Each row has a class, written after it.
[  54   52 -140  412  169 -220  136   81  164 -193  193 -183   71  -63
  -83 -239 -158  103 -225 -220  121  -59  202  -22  -75 -189 -191 -111
 -226  257   17 -177 -365] : J680
[ 366 -116 -314  -67 -134  415 -197 -232  270  -13  211 -268 -499  -69
 -343  430 -146 -265 -290 -330 -115  541 -187  -90 -283  150 -175  546
   -1  180   47 -216 -224] : J470
[  36   20    5  -86 -169  -59  -11  -35  -87  110  -54  -96  -13  127
 -148  -23   98 -133  112  -36  -13  -46 -282   96   21    1  147 -155
 -228 -153   48  -43  138] : J825
[ 169  166  -11 -144  -60 -400  193 -181  323   42 -129 -162 -151  -33
  -86 -181   -4 -227   74  -40  -79  -73  -52   58 -166   13   50  129
 -439  -31  -72 -221  293] : J275
[-372  152  112 -743  -24  104  134 -181  281  170    6 -493 -340  445
 -197   72 -275 -466 -289  458  -27 -326 -129   24  164 -124 -282  242
 -777  -58  152 -343  397] : J516
[ 212   14 -419  -37 -192 -106   55 -254 -110    6   96 -106   30 -195
   -1  -78   90 -206 -247  168  -94  187   85 -380 -221 -199  167   87
 -248  146  153 -264  153] : J516
[ 362  -45 -268  394 -221   15  284   29 -296  -69 -174 -167  -42   67
 -341 -151  244   25  -50 -157 -292 -191   34 -279 -109  217  749  205
 -473  117 -107  308  559] : J552
[-413   31  154 -172 -229 -301 -142  336  106  357 -128   87 -134  -34
  -99 -283 -204  -37   87  418 -104 -124  -80 -140  127  -57 -238 -354
 -194 -324  197  102  451] : J516
[ 328 -188 -225  325  -61    0  322   30  -77 -256   74 -136   83   22
 -129 -187   38  -67  -28 -164 -231  -80   -2 -121  -52   -4  166  109
 -164  159   63   34  126] : J96
[  60  209 -277  162 -180 -248 -109   75  433   48   69  -48   33  -32
  100  -38 -258 -121 -250  -85  -58  -91  310  -65 -158 -227 -444  323
 -138  200  -59 -259 -405] : J692
[ 273 -173    8  436  221 -354  -29  146  -81  -48  -61    7   21  -77
 -261 -199   24   75  191 -206   82   42  123 -167 -344  -98  266 -301
  119 -315   33  120 -176] : J96
[-120  627  796  545  306 -137 -200  325 -222 -139  360 -491  -97 -133
  -59 -579   -8  320 -399 -249 -373 -210  255 -376  461  216  351 -296
 -899  694    2  229  390] : J552
[ 100  -80 -103   -2 -146 -139 -166   54   57   43 -111   12 -183  213
 -165 -105 -138   -5 -126   75  -81   44 -233 -162 -237    0 -197 -292
  161   13  145  160   26] : J960
[  22   35 -355  -73 -325  -37   97  -13 -155 -176  163 -365   74  277
 -299 -168  -38  -56 -219  144   34 -124   38 -240   95 -256  112  182
 -312  265  224 -131  178] : J643
[ 353 -267 -147  194 -200 -137  169 -206 -359 -134   48 -131  165   71
 -337 -207 -142  -83  -61  -69 -120 -144 -244  -71   50 -125  464  -65
 -163  266  114  101  391] : J96
[ 280 -291  126  252   72  161  545    2 -234 -395  -40  -41  251  240
 -154 -116  266  -18  178 -322 -270 -330  -11  106  101  183  569  155
 -145  301  -53  237  447] : J552
[ -25 -111   95   80  167 -256 -199   27  157   48  -79  147  -45 -296
 -103  146  -74  -40  -33 -231  -95   67   30   42 -396   63  -36 -244
  372  347 -115 -164 -217] : J470
[ 406 -171 -122  150  149  275  -50 -169  -89 -204  217    5   32 -173
  -34  236  217  -59 -124 -347   75  218   95 -126 -105   60  238  166
  170  209  124 -164 -402] : J957
[ 356 -349 -245  275 -120  106  281    1 -293  -37  -31   23    3   19
 -318   12  251  -36  -77 -284 -112 -215  -42  -74 -191   27  524   26
   92  185  -28  179  265] : J692
[ 234 -165   37  327 -248 -275  107  -10  -28  -22    4 -156   75  117
 -313 -185   49  -54  -61 -292 -291 -182  -88 -203  -39   59  405   45
  -83  344  -25  158  353] : J680
[ 289 -175    5  281   -8  124  310   92 -200 -448  179  -80   86  146
 -332  -21  141  131  -27 -341 -149 -276   28   93  248   10  369  220
  -58  450  -65  151  106] : J692
[ 508  378 -170  158  404  284  164 -238 -146 -607  -10 -102    8 -252
 -317  216   -8   69  138 -486 -273  350   55  427 -123  139  179  503
 -403  651 -254 -348 -429] : J552
[ 126  180  -21  247  105 -130  -27  187   48   25  -62  -68  -43  128
  -52 -103  172   98  -23 -184  101   66   49  -75  -33   17  118  -59
   64 -207 -159  207  -95] : J516
[  64 -388 -170  172 -330   19   68  198  100  -55  316  -38   10  142
 -274  -50 -247   86  -87  -48 -168 -172  -88 -154  339  121  211  -41
 -255  125  220  264  279] : J692
[ 152  239    9  -91  -95  -10   80 -150  -47    5   83 -177   10  121
   59 -141  175 -136    7  -34 -252  112  -67 -260 -109  126  102  -71
 -467 -275  150   -5  166] : J825
[ 192 -305 -310  197 -299  -32   23   70 -260 -269   25   -2  151 -198
 -114   28 -113 -136 -242   19 -143  -53 -222   42 -211   11   40 -377
   70  490  135  -80  176] : J516
[ 364   49 -322 -140 -313  260 -153 -279  -27    6   42   -7  -36  -34
   43  282   22  -97  -69  -28  -72  301 -214  -98  -13  268  167  253
   65   55   90   53 -105] : J825
[ 573 -455 -246  491  140  135  299  -52 -137 -454  273 -140   80   37
 -201 -113 -248 -206 -355 -134 -346   43   78 -301  -73 -174 -174  178
 -126  450  288 -210  -68] : J516
[ 157 -253 -303  202 -372 -127  396  -33 -180 -252  192 -237  361  122
 -452  -30  101  -77   -2 -128 -239 -188  -20 -246   40 -263  364  144
  -90  327  132 -146  229] : J275
[ 123   16 -192  349 -244 -412  -26 -108  137  -93  113  -98  175  -16
 -165 -184 -205  -79 -379 -138  -55   77   90 -274 -246 -388  -22  -91
 -198  419   18 -119  -36] : J957
[  93  -11 -565   57 -347 -125  -43 -207  227  129  122  -20   13  -58
 -131   24   19 -264 -327 -257 -259   47   54 -381 -299 -246  -85  368
   69  129  -83  -87 -238] : J470
[ 443  -63 -369  156 -312  -71    4 -167  115  -82   34  -19  205 -561
   73  326   -3 -230  -45 -220  -80 -210  206  -30 -154  152  111  570
  481  265  -71 -296 -447] : J470
[  15 -112  168  221   64  129  328   36   38 -236   94  -75   84   18
  169 -191   16  134  232  -86    4 -213  250  170  133   95   48  145
 -316  -43   23   53  161] : J957
[ 128   88 -124  216  -63 -376   44   21  310  -20   63   42  131 -120
   39 -104    7  -54  -94 -120  -25   51  104 -109 -204 -255 -111  -72
   88   73  -63  -91 -275] : J960
[ 195 -283   96  179   83  -15  159  -18    0   -7 -105  -25   11   -9
   37  -44   -5   -5  167 -207   47 -208  -46  197 -101  273  293 -120
  108  -48  -65  198  191] : J957
[-109   50  137   46 -164  -21  -85  125  228  214   91   29 -128  459
  -82  -83 -103   49 -235   -9   94    8 -199    7   45 -104 -211 -337
 -465 -283   77  207  110] : J680
[ 254 -135 -117  -77  164  324 -161 -178  104   52   57  236 -128 -189
  157  448  107  -85 -157 -172   18  100   81  105  -97  222  109  185
   23  172  -69 -188 -320] : J957
[ 353 -397 -107  127  131  -38  287   98  112  -44 -160 -119 -158  -54
 -198 -155  271 -376   56 -235 -486  -92  222 -354 -587  255  481  181
  -94  163   99  104  387] : J960
[ 164  -82   68   30  227  -65  277  -92  -34 -204   48  146 -132 -201
 -426 -108 -129  119   31 -197 -283   35  -32  228 -149   -2   64 -125
 -194  640    3 -179  252] : J643
[ 202  -83   24  105  219  174   56  -16   30   20  -64 -144  -98   17
  118   68  158 -107  133 -233    4  -69   -7  107  -49  187   46  220
  194  -56  -86  -77 -197] : J96
[ 334 -244 -234  297 -173  162  150  -70  -82 -234  176 -192  -22  144
 -226  -58   19   77 -172 -437   -4  -50  -67   -7 -152  249  248   16
  -43  305   87  190  105] : J680
[ 222  281  -68  299  -49 -179  104  -23  239 -123   85 -320   -8   37
 -118 -190  -30  -98 -290 -305 -232   97  -40 -135 -167  -99 -176   98
 -166  448  -58 -119 -186] : J680
[  75   79  169   -4  185   31  -72   60   64  117   88  -82 -373 -222
    2 -115   60  -42   76   60 -176  247 -197  -51   81  -19 -224  -45
    9 -111   24 -100   56] : J552
[ 226   -3  -10  260 -191   85  164  -65  -10 -254  258 -366  -29  399
 -117 -320  -36  -81 -368 -316 -166 -277  -23 -137   49  -53  -27  138
 -388  384   99  138  203] : J643
[ -77  201   39 -177  100  -17  265 -211  132  -53  194 -335   16  305
 -145 -288 -143 -107 -127    5 -219   90    0 -305   24 -170  -90   36
 -543  111  258 -105  110] : J692
[ 203 -466   22  257   80  -98    7  365  391  332 -164   66 -390  423
  -46  -84   82    6  -27 -107  -64 -309 -251  -65  -67   90 -325 -198
  713 -106  -40  257  -64] : J957
[ 273   66   -8  174  300  145  -56    2  -71 -154   14  -60 -263 -430
  -60  130  333   40  -56 -432  -64    8  225   43 -180  350  380  275
   58  401 -224 -110 -165] : J470
[-172 -345 -282   18  -33 -743  104  -82  129  291 -537  530 -263 -636
 -107 -211 -253 -265 -202   91 -470  171  -15 -418 -662  216 -144 -332
  117  148  -97 -122  730] : J692
[ 311   -6   15  340   93 -124 -136  -82 -116 -397  319 -137   58 -216
  -49  180   33  -97 -574 -256  -54   70  121 -205  -95  -75  162  -66
 -193  588  -66 -283 -122] : J552
[ 147   66 -148 -172 -181 -125  -93 -101  -22  205 -142  -42 -239 -449
  -93  180  177 -259 -106  -53 -240   14 -101 -150 -190  328  256  138
    9   90  -79 -201  278] : J960
[ 144   38 -124  388   -2 -244  -40   51   70 -118  129  -87  105 -155
   11  -58   27   14 -192 -204  -22 -107  248 -230 -132 -158    9   70
  150  164 -102  -65 -332] : J96
[ 456  -88   39  260  257  320   74 -109 -273 -130 -112  -15 -210 -264
 -202  246  305   27   43 -408 -255   79   40  -96 -316  421  418  137
  121  293  -41  -33 -116] : J692
[ 567  185 -284  143 -245  221   18  -98  -22  -54   89  -64  -95  212
  -79  -78  204  -37 -174 -256 -260  142 -216   -1 -220   22  -87   57
 -341  297  150 -117 -139] : J680
[ 464  260  553  -16 -130 -187  258 -172 -150 -204 -186 -215  -11  441
 -591 -483  -22  112  296 -291 -485  -49 -341 -107  114  460  714 -113
 -782  452  321  334  845] : J692
[-247 -108  155  295  -75 -514  -87  244  220  364 -295  -61 -303   -8
 -403 -116 -222   26  -10 -132   41  -85 -215   37 -197    5 -119 -314
  163 -196 -261  173  257] : J680
[-100  277  -50    6 -202 -126  -19  227  405  337   -5  -13 -492  416
  197 -211  -13   60 -383   83  121 -274  -46  144   28 -170 -771   40
 -276 -346 -239  -11  168] : J470
[ 147 -156  179  -76  118  118 -169 -162 -210 -358  178  255   15  -89
 -166  241   64  229  -19 -162   62  192 -273   96   48  162   40 -426
  299  333  190  -50 -288] : J680
[ -69 -222  -93   76 -193  -67   50   61  292   88   35  -85  157  264
  178 -110 -429  -83  -68  178  196  -52 -104 -203  237  -24 -520   37
  291 -366  311   55 -208] : J470
[ 143  -91 -372  206 -164  -40  202  244  148 -106   71 -155  102  151
    1 -102   94  -42 -120  -38  -11  -32   51  -54   60 -224  -89  260
  254  262  -67   -1  -38] : J275
[ 116  -38 -460 -166 -125 -209   85 -118 -114   11   74 -117 -108 -370
  -80 -169  104 -290  -50  304 -204   38   66 -358   17 -255  153  309
 -249  -64   94 -314  176] : J96
[ 151  -27   -3  357  104 -427   -2  352   11  165 -246 -186 -314  133
 -626 -243   93   37  -26 -139 -195   93 -266 -388   -9   63  445 -209
  -21  -90 -133  334  305] : J96
[ 150  -39  -48  -18  173  -18  -94 -321  157   87 -104  154 -157 -127
  -73  140  178  -32  -76 -470 -173  170  129 -186 -449  306  241  147
  212  389 -104  -56  -97] : J960
[-340 -130   29 -259 -311 -431 -280 -187 -372 -119  155 -250   27  -66
 -745  137   19   10 -253  -75  287  -91  -37 -241  -44 -210  595 -171
   89  425   59 -156  368] : J680
[-132 -233   72  146  148   16 -111  187   68   98   27 -154 -225   74
 -195  -93 -238   64   34  -68  247  -76   14   19   37  -87 -273   18
  433 -117   69   75 -172] : J96
[ 132    6 -116 -123 -135 -249   87  -32 -114  158 -144  -55  105   52
 -241  -78  164 -306  -25 -118 -147    6 -228 -208 -238  108  341 -239
 -220 -366  111   46  273] : J680
[-153 -161  232  130   31 -239   12   63  268  182 -114   87 -200  310
 -152 -192 -189   78 -131 -238   26  -59 -213  -40  -57  141 -175 -386
  -24   66   30  189  251] : J692
[ -50   36    8  -57   11 -266  113  -42  -30   18  -38 -273  -99 -136
 -114 -250 -155 -176  -78  198 -194 -221   68 -254  -46  -58  -23   61
 -153   74   91 -146  251] : J96
[ 185  154  -32  213   14  -62   53  249   90  139 -125  -71 -158  227
 -105 -112    3  120  -93  -79  -84    2  -22   56  -81   19  -57   48
   -2   79 -175  120  138] : J470
[   3  105   95    4 -144  -98   31  116  472  256  -97  -28 -269  245
 -150  -80 -348  -14 -113   56  -57 -100 -173   59   78   33 -433   38
 -163  -25   51   43   60] : J96
[ -35 -267   -3  -56 -220   44  -89   77  221  284   55  100 -214  561
 -158  -88 -252   39  -72   -7   45 -177 -226   73  185  -93 -300  -40
  -98  -77  158  137  174] : J692
[ 880 -103 -266   34   83  259  188   21  195 -123  -28  -92 -347   16
 -259  168  115 -275 -215 -187 -309  -34   13 -146 -193  273   19  540
   62  225  159 -136 -154] : J957
[-100   47  229  -68 -105  -49  -75   84  157  240  -53  -63 -309  213
 -190  -65    2    6  -33  -21  -50 -103 -178   26  -34   81  -92 -207
 -179  -63   16   87  306] : J516
[  71 -685    4  247  375  132 -181  -68 -484  -39 -223  203  144  -93
   85   37  221   81  129 -475  511 -560  137  142 -167  518  824 -349
  723   43  -42  469 -145] : J516
